Here is a tiny trained network, its code and every weight. The questions are about switching its units off for an input and a class, where a switched-off unit gives its printed mean instead of its output.

import numpy as np


def w(rows, s, z=0):
    codes = np.array(rows[::2]) - 128.0
    scale = np.full(codes.shape[1], s)
    scale[-1] = z or s
    return codes * scale


def norm(h):
    return h / np.sqrt((h * h).mean(-1, keepdims=True) + 1e-5)


def f(y):
    return np.maximum(y, 0)


def log_softmax(a):
    a = a - a.max(-1, keepdims=True)
    return a - np.log(np.exp(a).sum(-1, keepdims=True))


def net(x, mask):
    res = np.array(x, float).reshape(1, 3) / 4 @ E
    u = 0
    for l in range(2):
        y = f(norm(res) @ A[l][:, :-1].T + A[l][:, -1])
        res = res + np.where(mask[u : u + 13], y, B[l][:, -1]) @ B[l][:, :-1]
        u += 13
    return log_softmax(norm(res)[-1] @ U[:, :-1].T + U[:, -1])


A, B = {}, {}
E = w([
[222,119,230,52],'x0',
[139,91,4,49],'x1',
[130,187,225,22],'x2',
],0.0042)
A[0] = w([
[154,102,119,246,254],'0.n1',
[86,60,40,242,67],'0.n2',
[166,113,78,90,69],'0.n3',
[175,48,159,156,80],'0.n4',
[184,131,128,189,3],'0.n5',
[153,198,148,140,158],'0.n6',
[201,35,75,151,129],'0.n7',
[90,149,71,96,111],'0.n8',
[53,186,106,91,100],'0.n9',
[97,124,156,129,176],'0.n10',
[101,177,128,67,154],'0.n11',
[81,116,55,154,57],'0.n12',
[207,60,112,154,92],'0.n13',
],0.011,0.0029)
B[0] = w([
[89,207,90,152,235],'0.n1',
[177,206,136,7,254],'0.n2',
[1,101,187,168,163],'0.n3',
[77,154,90,205,162],'0.n4',
[117,25,159,176,148],'0.n5',
[154,155,83,109,167],'0.n6',
[51,142,71,116,196],'0.n7',
[134,61,156,148,171],'0.n8',
[139,51,136,164,168],'0.n9',
[216,107,105,137,157],'0.n10',
[218,68,152,121,178],'0.n11',
[199,119,183,141,192],'0.n12',
[56,141,47,182,169],'0.n13',
],0.0073,0.0083)
A[1] = w([
[181,103,137,131,160],'1.n1',
[115,143,151,148,61],'1.n2',
[136,168,56,110,94],'1.n3',
[134,85,114,115,174],'1.n4',
[178,168,92,225,92],'1.n5',
[115,80,88,90,207],'1.n6',
[176,221,145,137,226],'1.n7',
[112,125,148,144,4],'1.n8',
[128,43,144,136,89],'1.n9',
[248,70,170,117,129],'1.n10',
[101,94,124,158,7],'1.n11',
[125,128,230,111,113],'1.n12',
[119,117,200,100,12],'1.n13',
],0.013,0.0031)
B[1] = w([
[140,82,75,125,181],'1.n1',
[199,112,165,156,133],'1.n2',
[179,166,155,28,195],'1.n3',
[45,64,232,125,158],'1.n4',
[125,76,203,197,180],'1.n5',
[29,122,254,59,176],'1.n6',
[199,206,131,179,251],'1.n7',
[192,147,123,80,128],'1.n8',
[79,79,121,171,162],'1.n9',
[149,57,41,132,254],'1.n10',
[93,215,148,113,136],'1.n11',
[248,84,78,90,180],'1.n12',
[124,29,79,113,154],'1.n13',
],0.0058,0.0091)
U = w([
[132,55,92,150,71],'0',
[31,110,151,143,157],'1',
[117,214,81,78,254],'2',
[126,140,163,217,59],'3',
[178,87,87,116,240],'4',
[7,166,43,155,4],'5',
[128,171,115,176,116],'6',
],0.015,0.0027)

Each question gives the input, the list of numbers given to net, and the class t.
The units are the neurons (one row each of A and B). Each row of codes is followed by its name. A weight is (code - 128) times the scale printed after its matrix; where a second scale follows, it is the last column's (A, B and U).
mask holds one flag per neuron, layer by layer. A switched-off neuron (its flag False) gives its mean, the last column of its row in B, instead of its output. The means were averaged over made-up inputs and are rounded, as every weight is.
A unit's drop is (log p(t) with every unit on - log p(t) with that unit switched off) / (log p(t) with every unit on - log p(t) with every unit switched off).
The circuit of an input: a set's keep is (log p(t) with only the set's units on - log p(t) with every unit switched off) / (log p(t) with every unit on - log p(t) with every unit switched off). Starting from the 12 units with the biggest drops (on a tie, the unit counted first), units are removed one at a time, each time the one whose removal leaves the highest keep (on an exact tie, the one counted first), for as long as the keep stays at least 0.8.
circuit, biggest first: the units of the circuit, biggest drop first
unit that matters most: the unit with the biggest drop
top k neurons: the k neurons with the biggest drops, biggest first
k most important neurons of layer l: the k neurons of layer l with the biggest drops, biggest first
drop of u: that unit's drop, to one decimal
input [4,-2,0], class 3: 2 most important neurons of layer 0 : 0.n2, 0.n4
input [-3,-8,7], class 4: unit that matters most : 0.n1
input [6,7,3], class 1: circuit, biggest first : 0.n2, 1.n6, 0.n3
input [-6,-7,7], class 0: top 2 neurons : 0.n1, 0.n2
input [-1,7,-3], class 1: circuit, biggest first : 0.n3, 1.n6
input [3,5,3], class 1: circuit, biggest first : 0.n2, 1.n6
input [-6,5,1], class 0: top 4 neurons : 0.n8, 0.n12, 0.n1, 0.n9
input [-7,-6,7], class 0: circuit, biggest first : 0.n1, 0.n2, 0.n9
input [-3,8,-4], class 2: top 2 neurons : 0.n2, 1.n3
input [0,5,-3], class 1: circuit, biggest first : 0.n3, 1.n6
input [-2,5,-3], class 2: 2 most important neurons of layer 0 : 0.n2, 0.n12
input [-2,6,-2], class 1: 2 most important neurons of layer 1 : 1.n6, 1.n7
input [-7,2,3], class 0: 3 most important neurons of layer 0 : 0.n9, 0.n8, 0.n1
input [2,-2,-2], class 3: circuit, biggest first : 0.n2
input [-7,4,3], class 0: top 2 neurons : 0.n9, 0.n8
input [5,-2,-2], class 3: 2 most important neurons of layer 1 : 1.n5, 1.n10
input [8,5,-1], class 5: drop of 0.n5 : 0.0
input [2,5,-2], class 1: drop of 1.n6 : 0.1
input [-4,7,1], class 1: drop of 0.n3 : 0.2
input [0,2,3], class 0: most important neuron of layer 0 : 0.n2
input [-7,8,-7], class 2: 2 most important neurons of layer 0 : 0.n2, 0.n12
input [-1,7,-6], class 2: top 3 neurons : 0.n2, 1.n3, 0.n12
input [3,-7,4], class 4: 2 most important neurons of layer 0 : 0.n1, 0.n2
